Below are the code and all the weights of a small trained network. Each question names an input and a class and asks about switching units off, where a switched-off unit gives its printed mean instead of its output.

import numpy as np


def w(rows, s, z=0):
    codes = np.array(rows[::2]) - 128.0
    scale = np.full(codes.shape[1], s)
    scale[-1] = z or s
    return codes * scale


def norm(h):
    return h / np.sqrt((h * h).mean(-1, keepdims=True) + 1e-5)


def f(y):
    return np.maximum(y, 0)


def log_softmax(a):
    a = a - a.max(-1, keepdims=True)
    return a - np.log(np.exp(a).sum(-1, keepdims=True))


def net(x, mask):
    res = np.array(x, float).reshape(1, 4) / 4 @ E
    u = 0
    for l in range(3):
        y = f(norm(res) @ A[l][:, :-1].T + A[l][:, -1])
        res = res + np.where(mask[u : u + 10], y, B[l][:, -1]) @ B[l][:, :-1]
        u += 10
    return log_softmax(norm(res)[-1] @ U[:, :-1].T + U[:, -1])


A, B = {}, {}
E = w([
[80,111,43,160,207,16,139,179,143,83],'x0',
[221,96,203,179,125,81,149,149,92,45],'x1',
[122,150,64,134,139,176,170,180,1,141],'x2',
[110,42,153,135,98,106,187,181,141,216],'x3',
],0.0072)
A[0] = w([
[153,58,139,180,63,110,167,102,148,232,176],'0.n1',
[166,176,21,147,33,142,47,120,148,100,83],'0.n2',
[90,137,88,53,196,191,55,102,141,84,147],'0.n3',
[114,193,175,83,162,93,22,75,106,93,7],'0.n4',
[177,139,87,101,144,184,94,156,43,191,72],'0.n5',
[112,181,82,12,163,113,185,150,74,166,117],'0.n6',
[1,111,167,56,131,114,90,88,179,126,157],'0.n7',
[69,150,137,137,193,173,109,71,84,26,57],'0.n8',
[91,42,99,87,66,153,170,197,164,146,3],'0.n9',
[128,96,106,136,45,144,87,60,119,155,85],'0.n10',
],0.0064,0.0036)
B[0] = w([
[127,240,174,138,253,155,121,96,117,82,253],'0.n1',
[99,107,217,147,214,152,149,76,99,156,172],'0.n2',
[125,137,82,153,164,137,160,45,138,180,216],'0.n3',
[170,148,188,128,223,156,173,132,148,132,169],'0.n4',
[84,85,117,135,105,197,133,203,161,49,196],'0.n5',
[98,29,77,192,67,174,182,121,131,63,203],'0.n6',
[64,114,85,179,82,165,106,136,195,144,234],'0.n7',
[196,107,114,110,244,175,191,136,141,106,183],'0.n8',
[135,197,224,151,214,71,227,80,149,244,175],'0.n9',
[136,44,47,80,102,155,61,209,133,145,169],'0.n10',
],0.0058,0.0057)
A[1] = w([
[188,81,167,136,92,80,36,108,238,178,17],'1.n1',
[170,124,170,148,106,54,105,101,168,73,116],'1.n2',
[58,87,20,145,166,78,148,104,155,107,63],'1.n3',
[109,78,201,108,135,83,178,138,105,255,51],'1.n4',
[170,154,157,65,46,183,130,111,91,136,15],'1.n5',
[116,131,48,166,195,84,114,146,197,92,2],'1.n6',
[97,125,173,110,114,119,35,133,153,105,22],'1.n7',
[132,109,178,78,79,231,75,89,129,167,53],'1.n8',
[164,161,184,118,88,57,85,108,31,92,1],'1.n9',
[206,153,140,107,57,87,116,173,102,69,60],'1.n10',
],0.007,0.0025)
B[1] = w([
[102,97,105,70,131,164,254,159,125,74,210],'1.n1',
[84,121,66,136,90,199,138,144,113,218,206],'1.n2',
[152,163,222,58,82,103,42,161,110,146,254],'1.n3',
[215,240,128,164,233,151,188,117,145,134,194],'1.n4',
[181,115,125,82,143,14,109,174,89,81,172],'1.n5',
[179,116,164,56,87,81,131,131,98,145,227],'1.n6',
[107,153,75,179,83,154,129,143,132,41,148],'1.n7',
[208,187,112,6,176,5,23,203,107,103,223],'1.n8',
[153,18,131,171,103,115,60,51,143,227,164],'1.n9',
[114,72,144,170,80,157,118,104,117,201,172],'1.n10',
],0.007,0.0053)
A[2] = w([
[108,124,186,98,148,104,144,122,208,121,164],'2.n1',
[62,177,85,119,101,185,87,104,160,205,66],'2.n2',
[133,127,126,195,82,140,133,146,47,101,116],'2.n3',
[155,169,109,148,159,148,75,1,130,27,95],'2.n4',
[206,57,148,185,175,133,131,104,130,109,135],'2.n5',
[95,126,101,115,107,131,168,91,222,75,4],'2.n6',
[135,102,142,91,111,117,125,50,205,64,82],'2.n7',
[106,107,158,72,122,40,83,177,77,136,136],'2.n8',
[179,52,158,193,111,99,153,105,131,117,75],'2.n9',
[125,122,99,131,132,35,97,135,124,132,5],'2.n10',
],0.0098,0.0029)
B[2] = w([
[137,117,66,184,158,190,128,137,20,75,255],'2.n1',
[116,75,198,187,45,17,94,37,145,152,231],'2.n2',
[66,54,69,146,64,193,177,123,181,92,194],'2.n3',
[152,170,183,195,184,80,217,179,164,167,207],'2.n4',
[38,143,129,109,105,69,112,52,165,196,248],'2.n5',
[136,53,105,98,100,172,166,121,138,73,175],'2.n6',
[85,94,77,140,74,188,180,252,36,130,191],'2.n7',
[181,160,148,88,132,173,75,115,169,75,239],'2.n8',
[75,179,91,127,115,110,58,79,166,181,208],'2.n9',
[254,159,155,78,130,118,33,156,83,116,162],'2.n10',
],0.0076,0.0064)
U = w([
[167,184,188,183,252,130,239,130,143,186,255],'0',
[242,147,147,28,104,112,22,185,117,89,27],'1',
[50,88,137,160,16,102,84,17,158,218,71],'2',
[87,48,73,145,44,230,232,201,107,40,142],'3',
],0.011,0.00075)

Each question gives the input, the list of numbers given to net, and the class t.
The units are the neurons (one row each of A and B). Each row of codes is followed by its name. A weight is (code - 128) times the scale printed after its matrix; where a second scale follows, it is the last column's (A, B and U).
mask holds one flag per neuron, layer by layer. A switched-off neuron (its flag False) gives its mean, the last column of its row in B, instead of its output. The means were averaged over made-up inputs and are rounded, as every weight is.
A unit's drop is (log p(t) with every unit on - log p(t) with that unit switched off) / (log p(t) with every unit on - log p(t) with every unit switched off).
The circuit of an input: a set's keep is (log p(t) with only the set's units on - log p(t) with every unit switched off) / (log p(t) with every unit on - log p(t) with every unit switched off). Starting from the 12 units with the biggest drops (on a tie, the unit counted first), units are removed one at a time, each time the one whose removal leaves the highest keep (on an exact tie, the one counted first), for as long as the keep stays at least 0.8.
circuit, biggest first: the units of the circuit, biggest drop first
k most important neurons: the k neurons with the biggest drops, biggest first
top k neurons in layer l: the k neurons of layer l with the biggest drops, biggest first
drop of u: that unit's drop, to one decimal
input [-7,-2,-3,-5], class 1: 2 most important neurons : [1.n8; 0.n1]
input [3,-7,7,0], class 2: top 2 neurons in layer 1 : [1.n3; 1.n1]
input [-8,-7,-8,-6], class 1: circuit, biggest first : [1.n8]
input [8,-1,8,7], class 1: circuit, biggest first : [1.n3; 2.n8]
input [-6,-6,6,6], class 0: 2 most important neurons : [0.n9; 1.n3]
input [-7,7,-8,3], class 3: circuit, biggest first : [1.n1; 2.n7]
input [1,7,-4,-6], class 2: 2 most important neurons : [2.n5; 0.n1]
input [-2,-2,2,-2], class 0: top 4 neurons in layer 0 : [0.n2; 0.n3; 0.n7; 0.n8]
input [7,0,-7,-2], class 1: 4 most important neurons : [1.n3; 1.n6; 2.n10; 2.n8]
input [-2,5,-5,-1], class 2: top 3 neurons in layer 1 : [1.n9; 1.n10; 1.n2]
input [-7,-4,-4,-5], class 1: 2 most important neurons : [1.n8; 0.n10]
input [5,-5,-1,-6], class 0: 2 most important neurons : [0.n3; 2.n4]
input [-8,2,-8,5], class 1: top 2 neurons in layer 1 : [1.n8; 1.n5]
input [-3,-1,6,7], class 0: 2 most important neurons : [0.n9; 1.n4]
input [5,0,4,0], class 1: circuit, biggest first : [1.n3]
input [-4,3,-5,-1], class 3: 2 most important neurons : [1.n1; 1.n3]
input [7,3,-8,4], class 3: top 3 neurons in layer 2 : [2.n1; 2.n7; 2.n6]
input [-4,3,0,4], class 0: 2 most important neurons : [0.n1; 1.n3]
input [-5,7,-5,-8], class 0: 2 most important neurons : [2.n4; 0.n4]
input [3,-5,-6,4], class 3: 2 most important neurons : [1.n1; 2.n1]
input [0,3,-4,-1], class 3: drop of 1.n1 : 1.1
input [8,-3,5,1], class 1: drop of 1.n3 : 0.1
input [2,5,-7,-2], class 3: drop of 1.n1 : 0.3
input [-1,-2,-8,6], class 3: top neuron in layer 0 : [0.n7]
input [-7,-5,3,6], class 1: top 2 neurons in layer 1 : [1.n8; 1.n5]
